Here is a tiny trained network, its code and every weight. The questions are about switching its units off for an input and a class, where a switched-off unit gives its printed mean instead of its output.

import numpy as np


def w(rows, s, z=0):
    codes = np.array(rows[::2]) - 128.0
    scale = np.full(codes.shape[1], s)
    scale[-1] = z or s
    return codes * scale


def norm(h):
    return h / np.sqrt((h * h).mean(-1, keepdims=True) + 1e-5)


def f(y):
    return np.maximum(y, 0)


def log_softmax(a):
    a = a - a.max(-1, keepdims=True)
    return a - np.log(np.exp(a).sum(-1, keepdims=True))


def net(x, mask):
    res = np.array(x, float).reshape(1, 8) / 4 @ E
    u = 0
    for l in range(2):
        y = f(norm(res) @ A[l][:, :-1].T + A[l][:, -1])
        res = res + np.where(mask[u : u + 4], y, B[l][:, -1]) @ B[l][:, :-1]
        u += 4
    return log_softmax(norm(res)[-1] @ U[:, :-1].T + U[:, -1])


A, B = {}, {}
E = w([
[152,81,137,85,141,94,198],'x0',
[218,150,24,104,98,95,125],'x1',
[167,218,254,86,131,157,112],'x2',
[117,171,160,184,113,106,11],'x3',
[147,84,62,86,74,67,100],'x4',
[160,142,199,146,130,69,76],'x5',
[140,135,126,131,148,23,146],'x6',
[116,45,189,74,135,162,157],'x7',
],0.0037)
A[0] = w([
[79,76,207,107,201,226,159,136],'0.n1',
[73,40,134,120,133,235,32,4],'0.n2',
[84,30,140,152,100,190,174,109],'0.n3',
[76,10,123,182,18,218,4,149],'0.n4',
],0.0047,0.003)
B[0] = w([
[79,161,156,228,162,161,124,254],'0.n1',
[73,252,104,255,128,81,84,168],'0.n2',
[118,143,98,52,100,14,156,204],'0.n3',
[95,168,98,100,166,51,145,238],'0.n4',
],0.0061,0.0041)
A[1] = w([
[154,67,84,149,80,128,172,89],'1.n1',
[215,187,109,115,121,53,27,35],'1.n2',
[177,128,111,146,26,94,2,254],'1.n3',
[132,166,227,116,143,182,131,155],'1.n4',
],0.0058,0.00091)
B[1] = w([
[207,67,129,130,123,73,108,177],'1.n1',
[2,244,50,182,148,79,75,254],'1.n2',
[45,221,124,146,187,92,134,239],'1.n3',
[164,87,102,88,76,157,85,244],'1.n4',
],0.0071,0.0038)
U = w([
[179,7,49,63,126,90,202,158],'0',
[69,211,72,155,158,59,105,255],'1',
[122,98,193,185,151,151,101,5],'2',
[196,134,120,81,98,252,124,48],'3',
],0.011,0.003)

Each question gives the input, the list of numbers given to net, and the class t.
The units are the neurons (one row each of A and B). Each row of codes is followed by its name. A weight is (code - 128) times the scale printed after its matrix; where a second scale follows, it is the last column's (A, B and U).
mask holds one flag per neuron, layer by layer. A switched-off neuron (its flag False) gives its mean, the last column of its row in B, instead of its output. The means were averaged over made-up inputs and are rounded, as every weight is.
A unit's drop is (log p(t) with every unit on - log p(t) with that unit switched off) / (log p(t) with every unit on - log p(t) with every unit switched off).
The circuit of an input: a set's keep is (log p(t) with only the set's units on - log p(t) with every unit switched off) / (log p(t) with every unit on - log p(t) with every unit switched off). Starting from all 8 units, units are removed one at a time, each time the one whose removal leaves the highest keep (on an exact tie, the one counted first), for as long as the keep stays at least 0.8.
units of the circuit, in order: the units of the circuit, biggest drop first
most important unit: the unit with the biggest drop
k most important neurons: the k neurons with the biggest drops, biggest first
drop when u is switched off: that unit's drop, to one decimal
input [3,-2,-1,-7,-3,7,-4,-2], class 2: units of the circuit, in order : (0.n1, 1.n2, 1.n3)
input [-3,-1,3,-6,6,1,1,5], class 0: units of the circuit, in order : (1.n2)
input [7,8,0,8,-8,1,0,7], class 3: 2 most important neurons : (0.n3, 0.n4)
input [4,-7,-3,-2,-8,8,2,1], class 2: units of the circuit, in order : (1.n2, 1.n3)
input [5,-5,3,-2,-7,-4,0,4], class 2: 2 most important neurons : (0.n1, 1.n2)
input [4,-6,-8,2,-8,1,4,4], class 2: 3 most important neurons : (1.n2, 1.n3, 0.n1)
input [-3,0,7,0,-8,-6,-1,2], class 3: units of the circuit, in order : (1.n4, 1.n2)
input [6,-8,6,-6,3,4,-2,-4], class 3: units of the circuit, in order : (1.n4, 1.n2, 0.n4)
input [8,4,3,-8,-1,8,6,-2], class 0: units of the circuit, in order : (1.n3, 0.n1)
input [0,4,-7,-7,4,4,5,-5], class 0: 3 most important neurons : (1.n1, 0.n2, 0.n4)
input [-4,5,-8,-6,3,4,2,0], class 0: 2 most important neurons : (1.n1, 0.n2)
input [4,-6,7,-6,6,-3,4,1], class 0: 2 most important neurons : (1.n2, 1.n3)
input [5,-2,4,5,-2,2,2,4], class 2: drop when 0.n1 is switched off : 0.1
input [3,5,5,1,-7,-3,-8,4], class 3: most important unit : 1.n4
input [1,4,8,-3,-3,-6,8,2], class 3: drop when 1.n4 is switched off : 0.0
input [7,1,-4,-3,-5,8,-3,8], class 0: drop when 1.n2 is switched off : 0.4
input [1,-5,8,-4,4,6,0,3], class 3: drop when 1.n4 is switched off : 0.3
